Here is a tiny trained network, its code and every weight. The questions are about switching its units off for an input and a class, where a switched-off unit gives its printed mean instead of its output.

import numpy as np


def w(rows, s, z=0):
    codes = np.array(rows[::2]) - 128.0
    scale = np.full(codes.shape[1], s)
    scale[-1] = z or s
    return codes * scale


def f(y):
    return y / 2 * (1 + np.tanh(0.7978845608 * (y + 0.044715 * y**3)))


def log_softmax(a):
    a = a - a.max(-1, keepdims=True)
    return a - np.log(np.exp(a).sum(-1, keepdims=True))


def net(x, mask):
    res = np.array(x, float).reshape(1, 8) / 4 @ E
    y = f(res @ A[0][:, :-1].T + A[0][:, -1])
    res = res + np.where(mask, y, B[0][:, -1]) @ B[0][:, :-1]
    return log_softmax(res[-1] @ U[:, :-1].T + U[:, -1])


A, B = {}, {}
E = w([
[58,82,97,148,124,199,130,166,163,38],'x0',
[198,131,81,87,10,215,173,94,111,124],'x1',
[96,99,100,91,200,165,135,78,231,137],'x2',
[101,124,68,189,116,139,118,155,31,202],'x3',
[87,127,129,72,93,79,51,255,65,99],'x4',
[83,56,135,44,187,114,236,118,68,109],'x5',
[199,40,15,137,184,55,116,143,179,82],'x6',
[123,168,129,201,146,124,118,102,116,179],'x7',
],0.0075)
A[0] = w([
[63,104,169,40,176,191,169,136,222,60,134],'neuron 0',
[126,206,189,224,78,115,48,127,127,175,89],'neuron 1',
[142,102,104,109,145,30,36,224,138,96,168],'neuron 2',
[169,248,157,138,35,154,93,97,106,200,253],'neuron 3',
[49,113,125,114,95,210,118,177,200,29,116],'neuron 4',
[154,109,132,65,37,131,148,190,28,89,127],'neuron 5',
[212,165,112,64,93,184,163,37,169,179,118],'neuron 6',
[209,88,33,245,129,126,169,61,186,134,95],'neuron 7',
[149,114,136,89,26,107,144,220,7,101,148],'neuron 8',
[194,200,116,72,41,181,156,56,139,192,77],'neuron 9',
[156,103,92,127,163,23,21,203,164,118,134],'neuron 10',
[108,203,196,232,82,105,46,148,83,155,115],'neuron 11',
[135,137,193,66,202,74,202,45,144,154,95],'neuron 12',
[13,132,109,179,173,141,148,160,2,220,111],'neuron 13',
[168,69,90,152,196,112,132,110,188,61,255],'neuron 14',
[57,96,181,84,227,153,153,131,112,113,248],'neuron 15',
[167,189,146,194,78,147,114,76,145,174,190],'neuron 16',
[137,113,176,100,177,153,207,46,185,112,165],'neuron 17',
],0.0066,0.003)
B[0] = w([
[43,176,154,105,89,129,89,76,201,99,235],'neuron 0',
[135,190,196,191,148,194,119,192,139,140,211],'neuron 1',
[186,136,130,66,135,67,75,197,151,142,226],'neuron 2',
[194,119,219,195,83,152,107,158,75,165,255],'neuron 3',
[60,160,101,75,63,188,57,82,173,163,196],'neuron 4',
[131,129,94,64,60,134,194,176,41,49,211],'neuron 5',
[181,35,138,168,72,78,94,60,150,140,219],'neuron 6',
[164,68,27,194,178,201,152,99,101,89,216],'neuron 7',
[119,150,100,63,81,141,191,220,29,70,232],'neuron 8',
[201,56,167,148,62,96,75,109,114,150,216],'neuron 9',
[200,124,104,78,181,78,65,208,182,156,220],'neuron 10',
[115,228,211,166,160,209,145,214,115,144,218],'neuron 11',
[127,134,213,170,178,38,213,101,151,70,215],'neuron 12',
[91,126,113,82,159,102,169,91,39,254,215],'neuron 13',
[109,116,73,133,182,143,122,119,188,83,223],'neuron 14',
[78,140,147,94,126,79,146,92,146,139,223],'neuron 15',
[170,111,145,208,107,168,93,134,138,147,212],'neuron 16',
[112,114,147,162,129,111,151,51,156,84,231],'neuron 17',
],0.0078,0.0088)
U = w([
[145,219,188,197,136,197,119,186,113,157,125],'0',
[178,126,96,91,206,50,54,190,181,142,170],'1',
[82,133,123,104,177,92,171,107,59,254,143],'2',
[104,127,189,152,181,50,196,78,175,63,5],'3',
[151,82,21,197,204,198,151,94,147,93,127],'4',
[129,137,100,69,65,130,185,177,57,49,226],'5',
[50,156,115,93,79,177,62,89,203,108,124],'6',
[207,54,151,175,48,127,93,94,123,164,50],'7',
],0.0087,0.0015)

Each question gives the input, the list of numbers given to net, and the class t.
The units are the neurons (one row each of A and B). Each row of codes is followed by its name. A weight is (code - 128) times the scale printed after its matrix; where a second scale follows, it is the last column's (A, B and U).
mask holds one flag per neuron, in row order. A switched-off neuron (its flag False) gives its mean, the last column of its row in B, instead of its output. The means were averaged over made-up inputs and are rounded, as every weight is.
A unit's drop is (log p(t) with every unit on - log p(t) with that unit switched off) / (log p(t) with every unit on - log p(t) with every unit switched off).
The circuit of an input: a set's keep is (log p(t) with only the set's units on - log p(t) with every unit switched off) / (log p(t) with every unit on - log p(t) with every unit switched off). Starting from the 12 units with the biggest drops (on a tie, the unit counted first), units are removed one at a time, each time the one whose removal leaves the highest keep (on an exact tie, the one counted first), for as long as the keep stays at least 0.8.
units of the circuit, in order: the units of the circuit, biggest drop first
unit that matters most: the unit with the biggest drop
top k neurons: the k neurons with the biggest drops, biggest first
drop of u: that unit's drop, to one decimal
input [8,-8,-4,-2,-5,0,0,6], class 4: unit that matters most -> neuron 12
input [-2,6,1,6,6,-3,8,-2], class 5: top 2 neurons -> (neuron 8; neuron 5)
input [7,-4,3,2,-3,5,3,-3], class 6: units of the circuit, in order -> (neuron 4; neuron 0)
input [2,-1,8,1,0,7,-4,-6], class 6: top 2 neurons -> (neuron 0; neuron 4)
input [2,3,-3,3,-6,5,-4,-2], class 7: units of the circuit, in order -> (neuron 9; neuron 6)
input [8,-2,-1,-3,3,-3,2,4], class 1: top 3 neurons -> (neuron 10; neuron 2; neuron 17)
input [-8,4,0,5,-8,-4,8,5], class 4: top 3 neurons -> (neuron 7; neuron 14; neuron 2)
input [4,5,0,-5,-8,-2,3,-8], class 4: top 3 neurons -> (neuron 7; neuron 14; neuron 15)
input [-5,-1,8,-2,-3,-6,0,6], class 7: top 4 neurons -> (neuron 6; neuron 3; neuron 9; neuron 16)
input [-1,3,-2,6,-4,-2,4,1], class 4: top 2 neurons -> (neuron 7; neuron 2)
input [-5,3,7,3,-1,8,-4,1], class 3: top 2 neurons -> (neuron 12; neuron 17)
input [-2,-2,-5,-2,-6,8,-6,8], class 3: top 2 neurons -> (neuron 12; neuron 17)
input [7,6,-4,-5,-6,-3,6,6], class 4: drop of neuron 7 -> 0.1
input [3,1,-3,8,-2,-4,7,-2], class 4: drop of neuron 7 -> 0.7
input [1,5,3,6,-8,-2,-6,7], class 7: drop of neuron 6 -> 0.1
input [5,4,6,1,2,1,6,-5], class 6: units of the circuit, in order -> (neuron 4)
